Below is a small trained network, with its code and all its weights. Each question gives an input and a class and asks what happens when units are switched off, that is, made to give their printed mean instead of their output.

import numpy as np


def w(rows, s, z=0):
    codes = np.array(rows[::2]) - 128.0
    scale = np.full(codes.shape[1], s)
    scale[-1] = z or s
    return codes * scale


def f(y):
    return y / 2 * (1 + np.tanh(0.7978845608 * (y + 0.044715 * y**3)))


def log_softmax(a):
    a = a - a.max(-1, keepdims=True)
    return a - np.log(np.exp(a).sum(-1, keepdims=True))


def net(x, mask):
    res = np.array(x, float).reshape(1, 8) / 4 @ E
    y = f(res @ A[0][:, :-1].T + A[0][:, -1])
    res = res + np.where(mask, y, B[0][:, -1]) @ B[0][:, :-1]
    return log_softmax(res[-1] @ U[:, :-1].T + U[:, -1])


A, B = {}, {}
E = w([
[134,128,131,129,128,127,130,128,131],'x0',
[77,185,216,42,254,86,16,39,193],'x1',
[17,214,232,75,135,210,187,211,15],'x2',
[91,201,12,46,168,12,226,224,209],'x3',
[124,127,128,126,125,127,123,128,126],'x4',
[129,128,127,130,129,130,130,127,128],'x5',
[127,126,127,128,131,129,126,127,126],'x6',
[233,228,114,30,30,79,91,81,36],'x7',
],0.0054)
A[0] = w([
[235,221,93,37,22,96,96,79,23,69],'n1',
[93,195,32,34,167,18,226,236,197,128],'n2',
[178,94,69,200,12,175,233,208,59,87],'n3',
[90,209,217,28,243,99,41,47,161,103],'n4',
[22,212,240,72,131,202,169,200,34,7],'n5',
[170,93,70,200,23,175,236,214,66,94],'n6',
[145,73,202,179,97,210,72,82,73,30],'n7',
[23,24,126,237,228,192,168,180,202,76],'n8',
[146,73,197,181,103,209,72,77,74,102],'n9',
[37,33,128,230,216,178,162,175,200,92],'n10',
[90,190,41,49,163,20,219,231,196,131],'n11',
[234,36,43,192,119,30,40,17,254,82],'n12',
],0.0044,0.0018)
B[0] = w([
[171,217,214,53,46,41,156,152,199,220],'n1',
[152,86,179,229,78,232,60,24,55,254],'n2',
[46,53,94,106,202,62,46,137,232,220],'n3',
[36,31,69,112,207,63,56,155,237,233],'n4',
[161,124,1,109,232,179,235,226,24,214],'n5',
[42,44,91,107,206,65,37,133,237,219],'n6',
[135,111,142,176,104,184,96,76,94,176],'n7',
[205,239,218,50,27,54,159,135,162,229],'n8',
[141,110,156,194,94,191,89,59,86,184],'n9',
[191,226,208,62,38,62,155,135,159,217],'n10',
[152,91,177,223,79,227,67,29,56,245],'n11',
[165,151,14,94,221,187,252,237,2,253],'n12',
],0.0059,0.0063)
U = w([
[135,106,163,216,87,216,75,24,87,253],'0',
[34,68,99,108,185,64,60,144,222,128],'1',
[154,143,59,110,185,171,246,215,49,33],'2',
[175,219,202,65,37,53,153,132,169,93],'3',
],0.011,0.0012)

Each question gives the input, the list of numbers given to net, and the class t.
The units are the neurons (one row each of A and B). Each row of codes is followed by its name. A weight is (code - 128) times the scale printed after its matrix; where a second scale follows, it is the last column's (A, B and U).
mask holds one flag per neuron, in row order. A switched-off neuron (its flag False) gives its mean, the last column of its row in B, instead of its output. The means were averaged over made-up inputs and are rounded, as every weight is.
A unit's drop is (log p(t) with every unit on - log p(t) with that unit switched off) / (log p(t) with every unit on - log p(t) with every unit switched off).
The circuit of an input: a set's keep is (log p(t) with only the set's units on - log p(t) with every unit switched off) / (log p(t) with every unit on - log p(t) with every unit switched off). Starting from all 12 units, units are removed one at a time, each time the one whose removal leaves the highest keep (on an exact tie, the one counted first), for as long as the keep stays at least 0.8.
units of the circuit, in order: the units of the circuit, biggest drop first
k most important neurons: the k neurons with the biggest drops, biggest first
drop when u is switched off: that unit's drop, to one decimal
input [8,-5,-6,0,-8,-8,5,-7], class 3: units of the circuit, in order	(n8)
input [-2,-8,7,6,6,2,2,2], class 1: 2 most important neurons	(n6, n3)
input [-6,7,-3,0,4,-7,4,-8], class 3: units of the circuit, in order	(n8, n10)
input [-3,3,-2,-2,1,7,-1,2], class 1: 3 most important neurons	(n2, n11, n8)
input [-5,1,-5,-6,-4,1,4,-7], class 3: units of the circuit, in order	(n8, n10)
input [5,-7,-6,-5,-3,7,1,8], class 3: 3 most important neurons	(n1, n4, n5)
input [6,1,-6,6,-5,-3,-7,-5], class 0: units of the circuit, in order	(n2, n11)
input [5,3,8,-5,-6,-4,5,-8], class 2: 2 most important neurons	(n5, n1)
input [-7,7,0,-5,-7,7,8,1], class 1: 2 most important neurons	(n4, n2)
input [-6,-2,8,8,-8,4,5,-6], class 0: 3 most important neurons	(n2, n11, n12)
input [8,-5,-4,1,8,3,-4,-7], class 3: 3 most important neurons	(n8, n10, n4)
input [1,7,-1,1,7,8,-4,7], class 1: 3 most important neurons	(n4, n8, n10)
input [-6,8,-7,-5,1,-7,0,3], class 1: 2 most important neurons	(n4, n5)
input [7,5,5,1,6,6,-8,-6], class 3: units of the circuit, in order	(n8)
input [3,5,3,-2,-4,4,0,2], class 1: 2 most important neurons	(n4, n12)
input [-2,1,-1,7,-8,2,2,-7], class 0: 3 most important neurons	(n2, n11, n1)
input [7,5,-6,-6,6,8,-1,7], class 3: 4 most important neurons	(n1, n2, n11, n5)
input [4,1,4,4,-2,-4,7,-1], class 0: 3 most important neurons	(n12, n2, n11)
input [-4,-8,-6,2,2,7,5,-2], class 1: 2 most important neurons	(n6, n3)
input [8,1,0,-5,8,1,2,8], class 3: units of the circuit, in order	(n1)
input [-1,6,2,-4,-6,-1,-5,2], class 1: 3 most important neurons	(n4, n2, n11)
input [3,4,8,-6,-3,2,8,-2], class 2: drop when n5 is switched off	1.4
input [-4,2,1,6,1,7,0,-7], class 3: drop when n8 is switched off	0.7
input [-6,-5,-8,-2,-3,8,-1,2], class 2: drop when n12 is switched off	1.4
input [-5,3,5,7,-8,4,-7,6], class 0: drop when n11 is switched off	0.3
